Here is a tiny trained network, its code and every weight. The questions are about switching its units off for an input and a target symbol, where a switched-off unit gives its printed mean instead of its output.

import numpy as np


def w(rows, s, z=0):
    codes = np.array(rows[::2]) - 128.0
    scale = np.full(codes.shape[1], s)
    scale[-1] = z or s
    return codes * scale


def norm(h):
    return h / np.sqrt((h * h).mean(-1, keepdims=True) + 1e-5)


def f(y):
    return np.maximum(y, 0)


def softmax(a):
    e = np.exp(a - a.max(-1, keepdims=True))
    return e / e.sum(-1, keepdims=True)


def log_softmax(a):
    a = a - a.max(-1, keepdims=True)
    return a - np.log(np.exp(a).sum(-1, keepdims=True))


def net(x, mask):
    ids = ['αβγδεζθμξπστψ'.index(c) for c in x.split()]
    T = len(ids)
    res = E[ids] + P[:T]
    q, k, v = (norm(res) @ M[0].T for M in (Q, K, V))
    z = softmax(np.where(np.tri(T) > 0, q @ k.T / 2**0.5, -1e9)) @ v
    res = res + np.where(mask[0], z, O[0][:, -1]) @ O[0][:, :-1]
    y = f(norm(res) @ A[0][:, :-1].T + A[0][:, -1])
    res = res + np.where(mask[1:17], y, B[0][:, -1]) @ B[0][:, :-1]
    return log_softmax(norm(res)[-1] @ U[:, :-1].T + U[:, -1])


Q, K, V, O, A, B = {}, {}, {}, {}, {}, {}
E = w([
[130,122,101,139],'α',
[97,113,117,107],'β',
[110,119,109,144],'γ',
[138,117,85,152],'δ',
[127,105,97,161],'ε',
[168,144,71,120],'ζ',
[73,116,192,125],'θ',
[130,90,78,158],'μ',
[162,183,112,69],'ξ',
[162,117,141,103],'π',
[154,181,7,101],'σ',
[110,110,147,157],'τ',
[126,102,243,112],'ψ',
],0.012)
P = w([
[109,114,122,93],'0',
[69,58,59,82],'1',
[187,37,99,205],'2',
[110,152,133,107],'3',
[65,87,63,85],'4',
[222,90,123,189],'5',
[112,166,142,112],'6',
[59,94,64,95],'7',
[254,146,153,199],'8',
[109,164,139,114],'9',
],0.0095)
Q[0] = w([
[254,207,231,226],'H1',
[104,253,97,246],'H1',
],0.0092)
K[0] = w([
[61,2,50,24],'H1',
[45,155,31,144],'H1',
],0.0066)
V[0] = w([
[52,149,136,252],'H1',
[180,130,216,142],'H1',
],0.0045)
O[0] = w([
[100,61,97,179,81],'H1',
[172,53,131,2,5],'H1',
],0.0065,0.0029)
A[0] = w([
[227,110,171,128,254],'N1',
[131,68,143,178,59],'N2',
[82,119,166,125,176],'N3',
[253,140,104,179,155],'N4',
[83,76,137,110,143],'N5',
[143,148,106,175,80],'N6',
[93,110,185,170,107],'N7',
[120,101,188,167,70],'N8',
[109,111,66,75,107],'N9',
[116,98,185,124,31],'N10',
[127,166,101,87,176],'N11',
[90,155,186,129,196],'N12',
[166,101,102,181,114],'N13',
[122,140,107,148,134],'N14',
[133,91,117,168,119],'N15',
[121,131,122,112,164],'N16',
],0.013,0.0032)
B[0] = w([
[115,139,63,254,205],'N1',
[127,65,136,105,167],'N2',
[180,103,140,178,169],'N3',
[208,65,147,176,254],'N4',
[168,162,91,107,181],'N5',
[112,122,129,50,193],'N6',
[121,54,123,147,167],'N7',
[168,174,81,68,157],'N8',
[144,135,201,137,208],'N9',
[110,233,133,151,143],'N10',
[98,77,156,139,186],'N11',
[137,115,95,68,175],'N12',
[124,182,180,142,206],'N13',
[107,106,131,121,176],'N14',
[158,157,161,122,180],'N15',
[102,145,120,164,153],'N16',
],0.0084,0.0072)
U = w([
[196,49,129,165,162],'α',
[121,128,61,224,143],'β',
[183,224,124,144,189],'γ',
[203,144,76,7,112],'δ',
[42,168,63,84,191],'ε',
[106,232,137,93,204],'ζ',
[161,119,222,53,67],'θ',
[118,205,22,127,158],'μ',
[163,48,31,76,17],'ξ',
[41,98,191,187,42],'π',
[107,174,244,116,104],'σ',
[70,66,33,156,1],'τ',
[82,239,168,175,124],'ψ',
],0.016,0.0064)

Each question gives the input, a string of symbols that net reads in full, and the target symbol t.
The units are the heads (2 rows each of Q, K, V and O) and the neurons (one row each of A and B). Each row of codes is followed by its name. A weight is (code - 128) times the scale printed after its matrix; where a second scale follows, it is the last column's (O, A, B and U).
mask holds one flag per unit, heads first, then neurons. A switched-off unit (its flag False) gives its mean, the last column of its rows in O or B, instead of its output. The means were averaged over made-up inputs and are rounded, as every weight is.
A unit's drop is (log p(t) with every unit on - log p(t) with that unit switched off) / (log p(t) with every unit on - log p(t) with every unit switched off).
The circuit of an input: a set's keep is (log p(t) with only the set's units on - log p(t) with every unit switched off) / (log p(t) with every unit on - log p(t) with every unit switched off). Starting from the 12 units with the biggest drops (on a tie, the unit counted first), units are removed one at a time, each time the one whose removal leaves the highest keep (on an exact tie, the one counted first), for as long as the keep stays at least 0.8.
units of the circuit, in order: the units of the circuit, biggest drop first
most important unit: the unit with the biggest drop
k most important neurons: the k neurons with the biggest drops, biggest first
drop when u is switched off: that unit's drop, to one decimal
input γ ζ γ ξ ξ σ τ, target ξ: units of the circuit, in order : [N12; N7; N4; N8]
input ε μ β π α, target θ: units of the circuit, in order : [H1; N9]
input ε μ ζ γ ε, target π: most important unit : N9
input ζ θ δ β γ ζ θ θ, target ξ: 3 most important neurons : [N13; N5; N3]
input α τ ξ α α, target σ: 3 most important neurons : [N9; N1; N4]
input ε α δ ζ, target α: 2 most important neurons : [N1; N11]
input σ μ ψ β ζ, target δ: 3 most important neurons : [N1; N4; N9]
input θ π σ ε ζ θ ζ ε, target ξ: units of the circuit, in order : [H1; N1]
input ε π ε ε ζ, target π: 2 most important neurons : [N9; N4]
input ζ π θ ε ψ, target δ: 2 most important neurons : [N5; N4]
input π α θ ψ ε, target δ: 3 most important neurons : [N1; N5; N4]
input θ γ θ β τ θ α γ, target ξ: 3 most important neurons : [N13; N5; N1]
input π α β ζ ζ, target π: 2 most important neurons : [N11; N9]
input ε ε π τ δ ζ τ ε π, target β: 2 most important neurons : [N1; N9]
input π ε α ζ π ζ ξ, target ζ: 2 most important neurons : [N4; N11]
input θ β ε ζ ζ α σ δ σ γ, target τ: 2 most important neurons : [N4; N13]
input ξ ε ζ ε ψ π δ α, target θ: 3 most important neurons : [N1; N9; N4]
input ζ β π ζ, target α: drop when N2 is switched off : 0.0
input α τ ζ β α, target π: drop when N6 is switched off : 0.5
input ε β ζ θ π α ξ, target ζ: drop when N9 is switched off : 0.2
